Below are the code and all the weights of a small trained network. Each question names an input and a target symbol and asks about switching units off, where a switched-off unit gives its printed mean instead of its output.

import numpy as np


def w(rows, s, z=0):
    codes = np.array(rows[::2]) - 128.0
    scale = np.full(codes.shape[1], s)
    scale[-1] = z or s
    return codes * scale


def f(y):
    return np.maximum(y, 0)


def softmax(a):
    e = np.exp(a - a.max(-1, keepdims=True))
    return e / e.sum(-1, keepdims=True)


def log_softmax(a):
    a = a - a.max(-1, keepdims=True)
    return a - np.log(np.exp(a).sum(-1, keepdims=True))


def net(x, mask):
    ids = ['ΓΛαβδζη'.index(c) for c in x.split()]
    T = len(ids)
    res = E[ids] + P[:T]
    r = res
    for j in range(2):
        rows = slice(3 * j, 3 * j + 3)
        q, k, v = (r @ M[0][rows].T for M in (Q, K, V))
        z = softmax(np.where(np.tri(T) > 0, q @ k.T / 3**0.5, -1e9)) @ v
        o = O[0][rows]
        res = res + np.where(mask[j], z, o[:, -1]) @ o[:, :-1]
    y = f(res @ A[0][:, :-1].T + A[0][:, -1])
    res = res + np.where(mask[2:26], y, B[0][:, -1]) @ B[0][:, :-1]
    return log_softmax(res[-1] @ U[:, :-1].T + U[:, -1])


Q, K, V, O, A, B = {}, {}, {}, {}, {}, {}
E = w([
[125,142,232],'Γ',
[100,104,188],'Λ',
[96,90,180],'α',
[66,123,119],'β',
[63,103,146],'δ',
[122,182,250],'ζ',
[85,167,176],'η',
],0.013)
P = w([
[5,134,116],'0',
[169,153,56],'1',
[70,114,194],'2',
[172,166,64],'3',
[108,104,238],'4',
[153,206,60],'5',
[99,81,194],'6',
[131,228,52],'7',
[112,95,182],'8',
[122,131,28],'9',
[118,124,200],'10',
[88,209,1],'11',
[75,104,130],'12',
],0.0097)
Q[0] = w([
[236,195,8],'head 0',
[129,221,143],'head 0',
[255,135,132],'head 0',
[35,133,129],'head 1',
[179,217,130],'head 1',
[27,98,170],'head 1',
],0.009)
K[0] = w([
[141,20,102],'head 0',
[48,136,138],'head 0',
[150,33,76],'head 0',
[192,95,63],'head 1',
[244,74,110],'head 1',
[100,193,2],'head 1',
],0.0095)
V[0] = w([
[209,96,171],'head 0',
[104,243,215],'head 0',
[119,71,246],'head 0',
[146,119,223],'head 1',
[126,175,141],'head 1',
[95,35,254],'head 1',
],0.0094)
O[0] = w([
[6,189,87,105],'head 0',
[141,218,204,248],'head 0',
[232,253,91,198],'head 0',
[5,204,46,145],'head 1',
[115,97,197,146],'head 1',
[101,239,2,157],'head 1',
],0.0083,0.012)
A[0] = w([
[110,171,182,19],'neuron 0',
[211,131,136,225],'neuron 1',
[175,123,171,110],'neuron 2',
[110,129,155,73],'neuron 3',
[177,127,114,213],'neuron 4',
[135,102,166,118],'neuron 5',
[125,186,128,43],'neuron 6',
[111,130,152,207],'neuron 7',
[110,134,103,117],'neuron 8',
[114,63,132,82],'neuron 9',
[147,136,156,213],'neuron 10',
[174,139,107,177],'neuron 11',
[183,161,120,151],'neuron 12',
[120,93,121,3],'neuron 13',
[100,113,125,3],'neuron 14',
[5,129,117,42],'neuron 15',
[84,135,136,46],'neuron 16',
[116,167,123,110],'neuron 17',
[76,133,85,109],'neuron 18',
[110,106,91,93],'neuron 19',
[128,129,152,75],'neuron 20',
[84,112,121,3],'neuron 21',
[151,110,148,104],'neuron 22',
[64,87,156,4],'neuron 23',
],0.02,0.0061)
B[0] = w([
[209,42,177,253],'neuron 0',
[80,161,12,193],'neuron 1',
[83,147,4,177],'neuron 2',
[207,36,134,147],'neuron 3',
[141,83,39,151],'neuron 4',
[222,108,75,145],'neuron 5',
[126,45,160,243],'neuron 6',
[111,171,79,177],'neuron 7',
[165,175,54,135],'neuron 8',
[139,151,59,129],'neuron 9',
[80,210,126,205],'neuron 10',
[85,172,61,161],'neuron 11',
[63,137,117,218],'neuron 12',
[64,201,54,128],'neuron 13',
[51,229,59,128],'neuron 14',
[115,95,224,134],'neuron 15',
[243,37,146,133],'neuron 16',
[71,104,169,209],'neuron 17',
[96,40,82,135],'neuron 18',
[234,174,14,128],'neuron 19',
[178,15,112,147],'neuron 20',
[1,207,23,128],'neuron 21',
[235,38,184,136],'neuron 22',
[108,234,99,129],'neuron 23',
],0.0067,0.021)
U = w([
[55,135,172,4],'Γ',
[34,251,185,133],'Λ',
[1,160,128,167],'α',
[96,101,91,2],'β',
[67,213,93,250],'δ',
[122,152,222,162],'ζ',
[149,196,163,136],'η',
],0.0079,0.0039)

Each question gives the input, a string of symbols that net reads in full, and the target symbol t.
The units are the heads (3 rows each of Q, K, V and O) and the neurons (one row each of A and B). Each row of codes is followed by its name. A weight is (code - 128) times the scale printed after its matrix; where a second scale follows, it is the last column's (O, A, B and U).
mask holds one flag per unit, heads first, then neurons. A switched-off unit (its flag False) gives its mean, the last column of its rows in O or B, instead of its output. The means were averaged over made-up inputs and are rounded, as every weight is.
A unit's drop is (log p(t) with every unit on - log p(t) with that unit switched off) / (log p(t) with every unit on - log p(t) with every unit switched off).
The circuit of an input: a set's keep is (log p(t) with only the set's units on - log p(t) with every unit switched off) / (log p(t) with every unit on - log p(t) with every unit switched off). Starting from the 12 units with the biggest drops (on a tie, the unit counted first), units are removed one at a time, each time the one whose removal leaves the highest keep (on an exact tie, the one counted first), for as long as the keep stays at least 0.8.
circuit, biggest first: the units of the circuit, biggest drop first
most important unit: the unit with the biggest drop
k most important neurons: the k neurons with the biggest drops, biggest first
which heads matter: for each layer, one digit per head in row order, 1 if its drop is at least 0.15 and else 0, layers parted by /
input ζ Γ Λ ζ ζ ζ Γ, target ζ: which heads matter => 11
input η ζ α η δ Λ α η δ δ η η α, target β: circuit, biggest first => [head 1; neuron 2; neuron 5]
input δ β δ, target β: circuit, biggest first => [head 1; head 0]
input ζ β ζ δ η δ β δ ζ, target δ: circuit, biggest first => [neuron 2; neuron 1; head 0]
input δ β α, target β: circuit, biggest first => [head 1; head 0; neuron 5]
input ζ ζ η, target ζ: most important neuron => [neuron 0]
input ζ α δ δ Λ, target δ: 2 most important neurons => [neuron 2; neuron 1]
input δ δ α, target δ: circuit, biggest first => [neuron 0; neuron 6; head 0; neuron 17]
input Λ ζ ζ η η δ δ η ζ ζ β δ, target Λ: which heads matter => 01
input ζ ζ α Γ α Λ Γ Γ α δ δ ζ α, target ζ: circuit, biggest first => [head 0; neuron 1; neuron 12]
input Λ Γ Λ Λ δ η δ ζ ζ ζ β, target ζ: which heads matter => 10
input ζ η ζ α Λ β ζ, target β: circuit, biggest first => [head 1; neuron 2; neuron 20; neuron 5]
input ζ ζ Λ, target ζ: which heads matter => 01
input ζ ζ Γ, target ζ: which heads matter => 01
input Λ δ α, target δ: which heads matter => 11
input δ Λ δ η α ζ Λ Λ ζ Γ δ ζ δ, target ζ: which heads matter => 10
input η Λ δ ζ δ η Γ β Λ, target β: 2 most important neurons => [neuron 2; neuron 5]
input η β β, target β: most important unit => head 1
input β δ Λ, target δ: which heads matter => 11
input α ζ ζ, target ζ: most important unit => neuron 0
input Λ ζ δ α α δ Γ η ζ β α η ζ, target η: which heads matter => 11
input ζ δ ζ η η Λ η δ Λ ζ α β δ, target β: which heads matter => 01
input δ β ζ, target β: which heads matter => 01
input α ζ δ Γ α α α ζ ζ ζ α, target ζ: which heads matter => 11
input β ζ β α δ Γ Λ η δ β η β Λ, target β: which heads matter => 01
input δ ζ Λ, target ζ: which heads matter => 10
input ζ Λ Λ η δ η α, target η: most important neuron => [neuron 6]
